Here is a tiny trained network, its code and every weight. The questions are about switching its units off for an input and a class, where a switched-off unit gives its printed mean instead of its output.

import numpy as np


def w(rows, s, z=0):
    codes = np.array(rows[::2]) - 128.0
    scale = np.full(codes.shape[1], s)
    scale[-1] = z or s
    return codes * scale


def norm(h):
    return h / np.sqrt((h * h).mean(-1, keepdims=True) + 1e-5)


def f(y):
    return y / 2 * (1 + np.tanh(0.7978845608 * (y + 0.044715 * y**3)))


def log_softmax(a):
    a = a - a.max(-1, keepdims=True)
    return a - np.log(np.exp(a).sum(-1, keepdims=True))


def net(x, mask):
    res = np.array(x, float).reshape(1, 8) / 4 @ E
    u = 0
    for l in range(4):
        y = f(norm(res) @ A[l][:, :-1].T + A[l][:, -1])
        res = res + np.where(mask[u : u + 3], y, B[l][:, -1]) @ B[l][:, :-1]
        u += 3
    return log_softmax(norm(res)[-1] @ U[:, :-1].T + U[:, -1])


A, B = {}, {}
E = w([
[171,150,56,169,175,133],'x0',
[119,137,149,102,191,31],'x1',
[72,188,112,129,33,29],'x2',
[2,119,58,140,153,115],'x3',
[113,173,72,146,81,106],'x4',
[120,62,95,28,167,138],'x5',
[73,109,98,125,75,199],'x6',
[69,233,145,77,126,141],'x7',
],0.0077)
A[0] = w([
[118,133,163,81,101,162,3],'0.n0',
[49,72,98,110,111,100,111],'0.n1',
[143,170,148,99,10,161,57],'0.n2',
],0.013,0.0031)
B[0] = w([
[122,63,140,144,154,117,144],'0.n0',
[61,123,90,85,22,150,240],'0.n1',
[6,95,89,148,127,129,255],'0.n2',
],0.014,0.0042)
A[1] = w([
[92,165,189,205,139,152,254],'1.n0',
[120,168,128,49,161,2,124],'1.n1',
[157,111,180,179,69,83,150],'1.n2',
],0.0098,0.00085)
B[1] = w([
[102,122,83,44,123,69,216],'1.n0',
[105,198,157,254,192,113,255],'1.n1',
[150,191,158,54,120,77,182],'1.n2',
],0.014,0.0031)
A[2] = w([
[182,167,77,206,98,38,4],'2.n0',
[104,215,82,94,181,254,3],'2.n1',
[190,148,206,123,184,114,83],'2.n2',
],0.007,0.0022)
B[2] = w([
[196,99,169,2,42,185,220],'2.n0',
[136,253,174,155,52,20,183],'2.n1',
[114,44,84,120,81,119,249],'2.n2',
],0.0066,0.0021)
A[3] = w([
[65,76,110,121,160,221,55],'3.n0',
[98,166,132,123,253,178,1],'3.n1',
[182,196,217,111,55,157,105],'3.n2',
],0.0079,0.0038)
B[3] = w([
[143,166,225,156,111,88,251],'3.n0',
[109,74,224,125,21,182,140],'3.n1',
[72,138,165,142,1,119,166],'3.n2',
],0.0098,0.0021)
U = w([
[134,238,150,181,134,60,145],'0',
[13,131,64,125,68,131,148],'1',
[93,93,191,158,195,153,145],'2',
[196,107,174,71,66,141,136],'3',
[248,91,90,132,184,176,119],'4',
[120,143,106,76,169,130,10],'5',
],0.017,0.012)

Each question gives the input, the list of numbers given to net, and the class t.
The units are the neurons (one row each of A and B). Each row of codes is followed by its name. A weight is (code - 128) times the scale printed after its matrix; where a second scale follows, it is the last column's (A, B and U).
mask holds one flag per neuron, layer by layer. A switched-off neuron (its flag False) gives its mean, the last column of its row in B, instead of its output. The means were averaged over made-up inputs and are rounded, as every weight is.
A unit's drop is (log p(t) with every unit on - log p(t) with that unit switched off) / (log p(t) with every unit on - log p(t) with every unit switched off).
The circuit of an input: a set's keep is (log p(t) with only the set's units on - log p(t) with every unit switched off) / (log p(t) with every unit on - log p(t) with every unit switched off). Starting from all 12 units, units are removed one at a time, each time the one whose removal leaves the highest keep (on an exact tie, the one counted first), for as long as the keep stays at least 0.8.
units of the circuit, in order: the units of the circuit, biggest drop first
unit that matters most: the unit with the biggest drop
top k neurons: the k neurons with the biggest drops, biggest first
top k neurons in layer l: the k neurons of layer l with the biggest drops, biggest first
drop of u: that unit's drop, to one decimal
input [7,-8,-8,6,-5,-5,1,3], class 0: unit that matters most => 2.n1
input [5,4,-4,5,-2,-2,-2,1], class 2: units of the circuit, in order => 3.n1; 0.n1
input [2,8,-1,-3,6,5,7,3], class 0: top 3 neurons => 0.n2; 1.n1; 2.n1
input [0,8,-6,7,0,-2,-3,3], class 0: top 2 neurons => 1.n1; 0.n2
input [-6,4,0,-7,-1,4,-4,1], class 0: top 4 neurons => 1.n1; 0.n2; 1.n2; 3.n2
input [-2,1,-5,-1,-3,-8,-4,-5], class 3: top 2 neurons => 1.n2; 0.n2
input [-7,-2,-7,1,5,-1,5,-4], class 2: top 2 neurons in layer 1 => 1.n0; 1.n2
input [5,3,-4,-4,0,-8,-3,3], class 3: top 2 neurons in layer 2 => 2.n0; 2.n2
input [-1,1,-2,1,-3,7,4,-6], class 3: top 3 neurons => 0.n2; 1.n1; 3.n0
input [2,-5,-8,-5,8,7,1,5], class 3: top 2 neurons => 2.n1; 3.n2
input [2,-2,5,-8,2,-4,-5,7], class 1: top 3 neurons => 0.n2; 1.n0; 3.n0
input [6,1,3,-7,4,-4,-2,1], class 3: top 2 neurons => 2.n0; 3.n2
input [-1,1,-5,1,-6,0,-4,-5], class 4: top 2 neurons => 0.n2; 1.n1
input [3,5,-7,-1,3,-7,-7,-6], class 4: unit that matters most => 0.n1
input [-4,4,-1,-2,-2,8,8,-4], class 3: top 2 neurons in layer 1 => 1.n1; 1.n0
input [-7,-4,-3,-6,2,7,4,-2], class 2: drop of 0.n2 => 0.2
input [-5,7,-1,0,7,1,0,4], class 0: drop of 1.n1 => 1.0
input [-1,1,1,7,4,-2,-8,8], class 0: drop of 1.n1 => 0.3
input [-1,-2,2,-5,5,-8,-5,6], class 1: drop of 0.n2 => 0.7
input [-8,8,7,1,-6,6,-3,-1], class 0: top neuron => 1.n1
